Below are the code and all the weights of a small trained network. Each question names an input and a target symbol and asks about switching units off, where a switched-off unit gives its printed mean instead of its output.

import numpy as np


def w(rows, s, z=0):
    codes = np.array(rows[::2]) - 128.0
    scale = np.full(codes.shape[1], s)
    scale[-1] = z or s
    return codes * scale


def f(y):
    return y / 2 * (1 + np.tanh(0.7978845608 * (y + 0.044715 * y**3)))


def softmax(a):
    e = np.exp(a - a.max(-1, keepdims=True))
    return e / e.sum(-1, keepdims=True)


def log_softmax(a):
    a = a - a.max(-1, keepdims=True)
    return a - np.log(np.exp(a).sum(-1, keepdims=True))


def net(x, mask):
    ids = ['ΘΦΩαβεμξπστψ'.index(c) for c in x.split()]
    T = len(ids)
    res = E[ids] + P[:T]
    r = res
    for j in range(3):
        rows = slice(3 * j, 3 * j + 3)
        q, k, v = (r @ M[0][rows].T for M in (Q, K, V))
        z = softmax(np.where(np.tri(T) > 0, q @ k.T / 3**0.5, -1e9)) @ v
        o = O[0][rows]
        res = res + np.where(mask[j], z, o[:, -1]) @ o[:, :-1]
    y = f(res @ A[0][:, :-1].T + A[0][:, -1])
    res = res + np.where(mask[3:7], y, B[0][:, -1]) @ B[0][:, :-1]
    return log_softmax(res[-1] @ U[:, :-1].T + U[:, -1])


Q, K, V, O, A, B = {}, {}, {}, {}, {}, {}
E = w([
[92,87,91,83,122],'Θ',
[167,177,42,137,164],'Φ',
[101,160,184,58,134],'Ω',
[161,118,206,191,106],'α',
[108,54,122,81,132],'β',
[59,98,223,107,71],'ε',
[54,95,107,123,119],'μ',
[157,99,116,118,8],'ξ',
[135,100,87,220,170],'π',
[94,3,113,21,165],'σ',
[48,146,102,201,73],'τ',
[19,184,54,127,144],'ψ',
],0.015)
P = w([
[152,44,184,83,167],'0',
[156,47,153,99,101],'1',
[141,23,116,119,71],'2',
[163,52,102,169,60],'3',
[163,33,99,166,27],'4',
[137,1,80,133,15],'5',
],0.0048)
Q[0] = w([
[163,184,128,116,165],'h0',
[137,51,80,125,82],'h0',
[234,124,100,167,138],'h0',
[175,18,104,147,63],'h1',
[254,133,54,177,149],'h1',
[111,178,93,144,183],'h1',
[89,57,13,63,56],'h2',
[229,35,105,214,79],'h2',
[99,74,87,147,99],'h2',
],0.0083)
K[0] = w([
[137,79,146,2,168],'h0',
[93,181,59,195,150],'h0',
[59,140,97,99,113],'h0',
[124,41,125,69,113],'h1',
[145,80,21,153,142],'h1',
[107,160,100,146,201],'h1',
[149,193,106,148,58],'h2',
[46,122,52,223,101],'h2',
[132,138,60,169,34],'h2',
],0.01)
V[0] = w([
[185,71,163,178,181],'h0',
[178,87,136,14,137],'h0',
[71,88,202,126,74],'h0',
[135,101,159,76,113],'h1',
[167,47,25,66,134],'h1',
[183,113,39,158,46],'h1',
[159,129,169,139,10],'h2',
[2,115,103,164,115],'h2',
[63,168,165,79,174],'h2',
],0.011)
O[0] = w([
[206,8,165,254,194,170],'h0',
[215,82,32,91,49,81],'h0',
[144,78,221,33,155,146],'h0',
[227,130,174,117,177,174],'h1',
[194,199,38,148,177,253],'h1',
[101,222,159,189,116,202],'h1',
[171,226,206,70,107,199],'h2',
[52,145,137,109,217,198],'h2',
[29,53,112,71,117,26],'h2',
],0.0069,0.0066)
A[0] = w([
[119,159,128,253,104,145],'n0',
[1,201,143,162,113,3],'n1',
[232,99,90,241,59,109],'n2',
[74,194,30,52,144,235],'n3',
],0.0044,0.004)
B[0] = w([
[172,139,207,137,161,231],'n0',
[205,141,16,69,152,146],'n1',
[176,53,151,104,155,255],'n2',
[32,105,167,159,3,193],'n3',
],0.0072,0.0059)
U = w([
[135,72,105,77,72,38],'Θ',
[145,165,2,155,109,144],'Φ',
[123,82,167,54,109,149],'Ω',
[142,89,196,184,158,247],'α',
[211,122,76,44,206,73],'β',
[109,66,230,121,87,65],'ε',
[49,199,205,100,235,46],'μ',
[197,227,182,55,91,99],'ξ',
[97,126,88,199,252,133],'π',
[180,54,79,84,125,3],'σ',
[34,147,142,157,94,204],'τ',
[65,67,130,118,104,109],'ψ',
],0.0064,0.0053)

Each question gives the input, a string of symbols that net reads in full, and the target symbol t.
The units are the heads (3 rows each of Q, K, V and O) and the neurons (one row each of A and B). Each row of codes is followed by its name. A weight is (code - 128) times the scale printed after its matrix; where a second scale follows, it is the last column's (O, A, B and U).
mask holds one flag per unit, heads first, then neurons. A switched-off unit (its flag False) gives its mean, the last column of its rows in O or B, instead of its output. The means were averaged over made-up inputs and are rounded, as every weight is.
A unit's drop is (log p(t) with every unit on - log p(t) with that unit switched off) / (log p(t) with every unit on - log p(t) with every unit switched off).
The circuit of an input: a set's keep is (log p(t) with only the set's units on - log p(t) with every unit switched off) / (log p(t) with every unit on - log p(t) with every unit switched off). Starting from all 7 units, units are removed one at a time, each time the one whose removal leaves the highest keep (on an exact tie, the one counted first), for as long as the keep stays at least 0.8.
circuit, biggest first: the units of the circuit, biggest drop first
top k neurons: the k neurons with the biggest drops, biggest first
which heads matter: for each layer, one digit per head in row order, 1 if its drop is at least 0.15 and else 0, layers parted by /
drop of u: that unit's drop, to one decimal
input β ε σ Ω, target Ω: circuit, biggest first -> [h0; h1]
input σ ξ π σ, target β: circuit, biggest first -> [h1]
input ξ β τ β, target μ: which heads matter -> 101
input ξ α Φ π α ξ, target ξ: which heads matter -> 011
input ψ π ψ Ω Θ, target τ: circuit, biggest first -> [h0; n3; h2]
input ξ ψ ε ψ ξ, target τ: which heads matter -> 101
input π ξ τ ψ Φ, target τ: top 2 neurons -> [n3; n2]
input ψ ψ ψ μ Φ, target τ: circuit, biggest first -> [n3; h0; h2]
input π μ Ω π β, target π: which heads matter -> 101
input ε Φ β ξ ξ β, target ξ: which heads matter -> 001
input τ Ω π τ μ, target μ: circuit, biggest first -> [h0; h2]
input π π π μ, target π: circuit, biggest first -> [h0; h2]
input ψ π σ, target π: circuit, biggest first -> [h2; h0; h1]
input α ξ π β ξ Φ, target ξ: circuit, biggest first -> [h2]
input μ Φ Φ, target Φ: circuit, biggest first -> [h0; h1]
input τ σ ξ Φ ξ Φ, target ξ: drop of h2 -> 0.8
input α α Φ ξ ξ μ, target ξ: drop of h1 -> 0.0
input β ξ σ ξ ξ Θ, target ξ: drop of h2 -> 0.6
input α Θ ξ π τ α, target μ: drop of h1 -> 0.1
input Φ β Θ Φ μ, target Φ: circuit, biggest first -> [h0]
